Here is a tiny trained network, its code and every weight. The questions are about switching its units off for an input and a target symbol, where a switched-off unit gives its printed mean instead of its output.

import numpy as np


def w(rows, s, z=0):
    codes = np.array(rows[::2]) - 128.0
    scale = np.full(codes.shape[1], s)
    scale[-1] = z or s
    return codes * scale


def f(y):
    return np.maximum(y, 0)


def softmax(a):
    e = np.exp(a - a.max(-1, keepdims=True))
    return e / e.sum(-1, keepdims=True)


def log_softmax(a):
    a = a - a.max(-1, keepdims=True)
    return a - np.log(np.exp(a).sum(-1, keepdims=True))


def net(x, mask):
    ids = ['αβγδεηθπσφω'.index(c) for c in x.split()]
    T = len(ids)
    res = E[ids] + P[:T]
    r = res
    for j in range(3):
        rows = slice(4 * j, 4 * j + 4)
        q, k, v = (r @ M[0][rows].T for M in (Q, K, V))
        z = softmax(np.where(np.tri(T) > 0, q @ k.T / 4**0.5, -1e9)) @ v
        o = O[0][rows]
        res = res + np.where(mask[j], z, o[:, -1]) @ o[:, :-1]
    y = f(res @ A[0][:, :-1].T + A[0][:, -1])
    res = res + np.where(mask[3:19], y, B[0][:, -1]) @ B[0][:, :-1]
    return log_softmax(res[-1] @ U[:, :-1].T + U[:, -1])


Q, K, V, O, A, B = {}, {}, {}, {}, {}, {}
E = w([
[111,216,150],'α',
[79,178,162],'β',
[150,98,128],'γ',
[220,67,74],'δ',
[152,123,108],'ε',
[161,162,80],'η',
[144,6,138],'θ',
[113,85,95],'π',
[113,131,186],'σ',
[109,176,143],'φ',
[196,44,39],'ω',
],0.017)
P = w([
[166,153,255],'0',
[74,114,112],'1',
[65,106,104],'2',
[62,98,102],'3',
[67,101,90],'4',
[68,109,94],'5',
[60,109,91],'6',
[65,95,91],'7',
[46,91,90],'8',
[61,101,88],'9',
[55,103,82],'10',
[57,102,86],'11',
],0.0079)
Q[0] = w([
[181,101,79],'h1',
[75,164,171],'h1',
[119,116,121],'h1',
[152,148,126],'h1',
[75,123,210],'h2',
[58,111,222],'h2',
[109,152,89],'h2',
[189,133,71],'h2',
[181,217,214],'h3',
[61,76,87],'h3',
[148,32,5],'h3',
[143,70,49],'h3',
],0.02)
K[0] = w([
[149,123,183],'h1',
[110,155,62],'h1',
[121,110,157],'h1',
[151,171,93],'h1',
[165,155,191],'h2',
[197,148,228],'h2',
[175,155,109],'h2',
[51,102,49],'h2',
[81,124,8],'h3',
[123,136,234],'h3',
[252,116,199],'h3',
[203,117,161],'h3',
],0.017)
V[0] = w([
[85,119,137],'h1',
[203,120,228],'h1',
[1,115,63],'h1',
[68,117,117],'h1',
[92,94,87],'h2',
[71,116,96],'h2',
[71,162,38],'h2',
[170,221,140],'h2',
[182,233,147],'h3',
[255,135,87],'h3',
[53,128,1],'h3',
[195,209,91],'h3',
],0.0075)
O[0] = w([
[152,116,149,140],'h1',
[71,112,137,148],'h1',
[205,127,142,135],'h1',
[160,121,142,139],'h1',
[93,134,153,159],'h2',
[122,110,143,130],'h2',
[88,75,139,101],'h2',
[158,82,86,51],'h2',
[111,181,85,148],'h3',
[104,66,66,100],'h3',
[246,106,153,3],'h3',
[141,138,79,97],'h3',
],0.013,0.0043)
A[0] = w([
[114,96,188,173],'n1',
[143,127,210,111],'n2',
[97,115,191,156],'n3',
[102,74,212,35],'n4',
[146,136,126,91],'n5',
[170,175,28,78],'n6',
[160,95,177,73],'n7',
[204,166,80,57],'n8',
[173,123,169,188],'n9',
[254,108,109,156],'n10',
[189,149,145,154],'n11',
[142,125,73,64],'n12',
[151,64,184,148],'n13',
[189,245,137,121],'n14',
[109,167,206,62],'n15',
[133,116,143,254],'n16',
],0.0068,0.0059)
B[0] = w([
[160,157,139,195],'n1',
[99,78,88,175],'n2',
[173,138,166,200],'n3',
[101,49,45,149],'n4',
[113,134,128,132],'n5',
[121,184,160,147],'n6',
[177,143,165,143],'n7',
[49,178,131,158],'n8',
[98,180,98,201],'n9',
[72,146,118,209],'n10',
[106,96,103,197],'n11',
[81,121,136,135],'n12',
[128,176,138,173],'n13',
[85,35,151,235],'n14',
[190,73,113,159],'n15',
[252,162,135,254],'n16',
],0.018,0.0054)
U = w([
[95,161,242,27],'α',
[142,96,103,59],'β',
[137,37,251,37],'γ',
[242,87,78,186],'δ',
[174,154,112,191],'ε',
[255,185,172,251],'η',
[177,179,96,132],'θ',
[209,199,67,117],'π',
[177,240,71,39],'σ',
[192,200,151,151],'φ',
[141,145,179,119],'ω',
],0.0067,0.0031)

Each question gives the input, a string of symbols that net reads in full, and the target symbol t.
The units are the heads (4 rows each of Q, K, V and O) and the neurons (one row each of A and B). Each row of codes is followed by its name. A weight is (code - 128) times the scale printed after its matrix; where a second scale follows, it is the last column's (O, A, B and U).
mask holds one flag per unit, heads first, then neurons. A switched-off unit (its flag False) gives its mean, the last column of its rows in O or B, instead of its output. The means were averaged over made-up inputs and are rounded, as every weight is.
A unit's drop is (log p(t) with every unit on - log p(t) with that unit switched off) / (log p(t) with every unit on - log p(t) with every unit switched off).
The circuit of an input: a set's keep is (log p(t) with only the set's units on - log p(t) with every unit switched off) / (log p(t) with every unit on - log p(t) with every unit switched off). Starting from the 12 units with the biggest drops (on a tie, the unit counted first), units are removed one at a time, each time the one whose removal leaves the highest keep (on an exact tie, the one counted first), for as long as the keep stays at least 0.8.
circuit, biggest first: the units of the circuit, biggest drop first
unit that matters most: the unit with the biggest drop
heads that matter: for each layer, one digit per head in row order, 1 if its drop is at least 0.15 and else 0, layers parted by /
drop when u is switched off: that unit's drop, to one decimal
input ω α φ ε, target δ: circuit, biggest first => [h3]
input δ ε σ ω, target β: circuit, biggest first => [h3; h1]
input θ θ ε φ, target γ: heads that matter => 011
input ω η φ α α γ, target δ: circuit, biggest first => [h3; h2]
input σ σ α, target α: heads that matter => 111
input δ γ α η δ θ σ ω φ π φ δ, target β: circuit, biggest first => [h3; h1]
input σ η π, target α: heads that matter => 101
input θ π π δ ω θ θ β, target γ: heads that matter => 011
input ω ω π δ σ π α β η ε η π, target δ: heads that matter => 101
input π σ θ, target η: heads that matter => 000
input π σ π, target η: heads that matter => 001
input π π π π α α σ π β σ σ, target η: drop when n13 is switched off => 0.2
input π β α γ ω π η π β π, target η: drop when n5 is switched off => 0.0
input θ φ ω π, target γ: unit that matters most => h3
input π φ η γ π ε π θ ε η, target η: drop when h1 is switched off => 0.1
input π φ σ β α ε φ β γ σ, target η: drop when n16 is switched off => 0.2
